Here is a tiny trained network, its code and every weight. The questions are about switching its units off for an input and a class, where a switched-off unit gives its printed mean instead of its output.

import numpy as np


def w(rows, s, z=0):
    codes = np.array(rows[::2]) - 128.0
    scale = np.full(codes.shape[1], s)
    scale[-1] = z or s
    return codes * scale


def f(y):
    return y / 2 * (1 + np.tanh(0.7978845608 * (y + 0.044715 * y**3)))


def log_softmax(a):
    a = a - a.max(-1, keepdims=True)
    return a - np.log(np.exp(a).sum(-1, keepdims=True))


def net(x, mask):
    res = np.array(x, float).reshape(1, 6) / 4 @ E
    y = f(res @ A[0][:, :-1].T + A[0][:, -1])
    res = res + np.where(mask, y, B[0][:, -1]) @ B[0][:, :-1]
    return log_softmax(res[-1] @ U[:, :-1].T + U[:, -1])


A, B = {}, {}
E = w([
[95,128,205,159,141,119],'x0',
[129,247,107,177,136,136],'x1',
[127,127,128,128,130,129],'x2',
[40,129,105,110,99,126],'x3',
[128,127,127,129,128,126],'x4',
[127,128,129,127,130,132],'x5',
],0.011)
A[0] = w([
[200,145,100,152,130,129,232],'N1',
[81,74,209,118,136,121,142],'N2',
[118,133,115,125,125,133,94],'N3',
[130,128,129,128,128,127,150],'N4',
[171,101,184,138,142,136,200],'N5',
[143,128,142,129,123,123,237],'N6',
[172,58,51,50,110,123,239],'N7',
[145,91,88,84,130,128,158],'N8',
[2,128,75,117,132,134,245],'N9',
[127,128,129,127,128,128,130],'N10',
[148,112,156,137,133,129,173],'N11',
[161,137,109,140,131,131,193],'N12',
[132,172,33,144,132,132,114],'N13',
[113,148,145,167,130,128,81],'N14',
[85,155,61,113,102,126,112],'N15',
[137,170,57,129,127,135,113],'N16',
[116,85,215,115,136,128,136],'N17',
[135,129,131,129,127,124,198],'N18',
[139,107,107,94,126,129,123],'N19',
[135,116,116,103,124,128,112],'N20',
[179,104,184,140,137,127,242],'N21',
[235,152,101,155,139,135,241],'N22',
[19,102,146,112,99,122,155],'N23',
[110,156,156,177,128,126,68],'N24',
[88,197,203,228,132,118,1],'N25',
[130,128,129,128,128,127,137],'N26',
],0.015,0.0027)
B[0] = w([
[114,155,124,213,113,127,195],'N1',
[82,191,187,138,123,128,209],'N2',
[135,137,120,112,125,127,128],'N3',
[128,126,131,131,129,128,131],'N4',
[171,103,197,113,164,131,191],'N5',
[127,112,154,143,137,129,149],'N6',
[111,25,54,158,145,131,246],'N7',
[121,86,90,132,129,128,180],'N8',
[123,185,46,40,85,118,227],'N9',
[127,128,129,128,128,128,128],'N10',
[143,117,165,123,146,128,154],'N11',
[124,141,125,165,119,128,157],'N12',
[172,212,159,95,110,124,198],'N13',
[127,105,104,122,126,127,150],'N14',
[183,155,128,42,127,128,181],'N15',
[158,197,145,111,112,125,183],'N16',
[131,167,209,114,138,128,199],'N17',
[128,122,137,138,131,128,139],'N18',
[124,107,102,125,126,127,154],'N19',
[126,116,110,124,125,127,139],'N20',
[170,92,206,127,169,133,199],'N21',
[91,159,133,252,109,125,226],'N22',
[16,178,110,148,99,132,206],'N23',
[126,93,95,124,128,128,163],'N24',
[118,19,50,142,139,132,225],'N25',
[128,126,130,130,129,127,129],'N26',
],0.033,0.011)
U = w([
[211,2,91,201,189,142,253],'0',
[66,241,173,186,67,120,187],'1',
[98,52,23,47,112,129,13],'2',
[235,216,146,48,93,107,34],'3',
[198,152,248,99,196,137,111],'4',
],0.0045,0.0012)

Each question gives the input, the list of numbers given to net, and the class t.
The units are the neurons (one row each of A and B). Each row of codes is followed by its name. A weight is (code - 128) times the scale printed after its matrix; where a second scale follows, it is the last column's (A, B and U).
mask holds one flag per neuron, in row order. A switched-off neuron (its flag False) gives its mean, the last column of its row in B, instead of its output. The means were averaged over made-up inputs and are rounded, as every weight is.
A unit's drop is (log p(t) with every unit on - log p(t) with that unit switched off) / (log p(t) with every unit on - log p(t) with every unit switched off).
The circuit of an input: a set's keep is (log p(t) with only the set's units on - log p(t) with every unit switched off) / (log p(t) with every unit on - log p(t) with every unit switched off). Starting from the 12 units with the biggest drops (on a tie, the unit counted first), units are removed one at a time, each time the one whose removal leaves the highest keep (on an exact tie, the one counted first), for as long as the keep stays at least 0.8.
units of the circuit, in order: the units of the circuit, biggest drop first
unit that matters most: the unit with the biggest drop
k most important neurons: the k neurons with the biggest drops, biggest first
drop when u is switched off: that unit's drop, to one decimal
input [8,2,-4,-5,3,-2], class 0: units of the circuit, in order => N25
input [0,8,-8,6,-8,-4], class 3: 2 most important neurons => N13; N7
input [4,-5,7,0,1,-1], class 4: units of the circuit, in order => N22; N17
input [0,4,3,1,-5,7], class 3: 2 most important neurons => N7; N23
input [-5,-1,7,1,-4,1], class 2: 3 most important neurons => N21; N5; N22
input [-1,0,8,4,5,1], class 2: 2 most important neurons => N22; N17
input [2,6,-7,0,2,6], class 0: 2 most important neurons => N25; N9
input [-1,2,7,5,-3,-2], class 3: 2 most important neurons => N7; N25
input [8,1,-7,-8,0,-2], class 0: 2 most important neurons => N25; N13
input [1,-4,-2,-6,5,0], class 4: 2 most important neurons => N25; N17
input [7,2,4,3,-7,-7], class 2: drop when N25 is switched off => 0.9
input [8,2,2,7,-5,0], class 2: drop when N25 is switched off => 1.5
input [-8,4,-2,2,4,-2], class 3: drop when N15 is switched off => 0.2
input [6,-1,6,0,3,-6], class 4: unit that matters most => N22
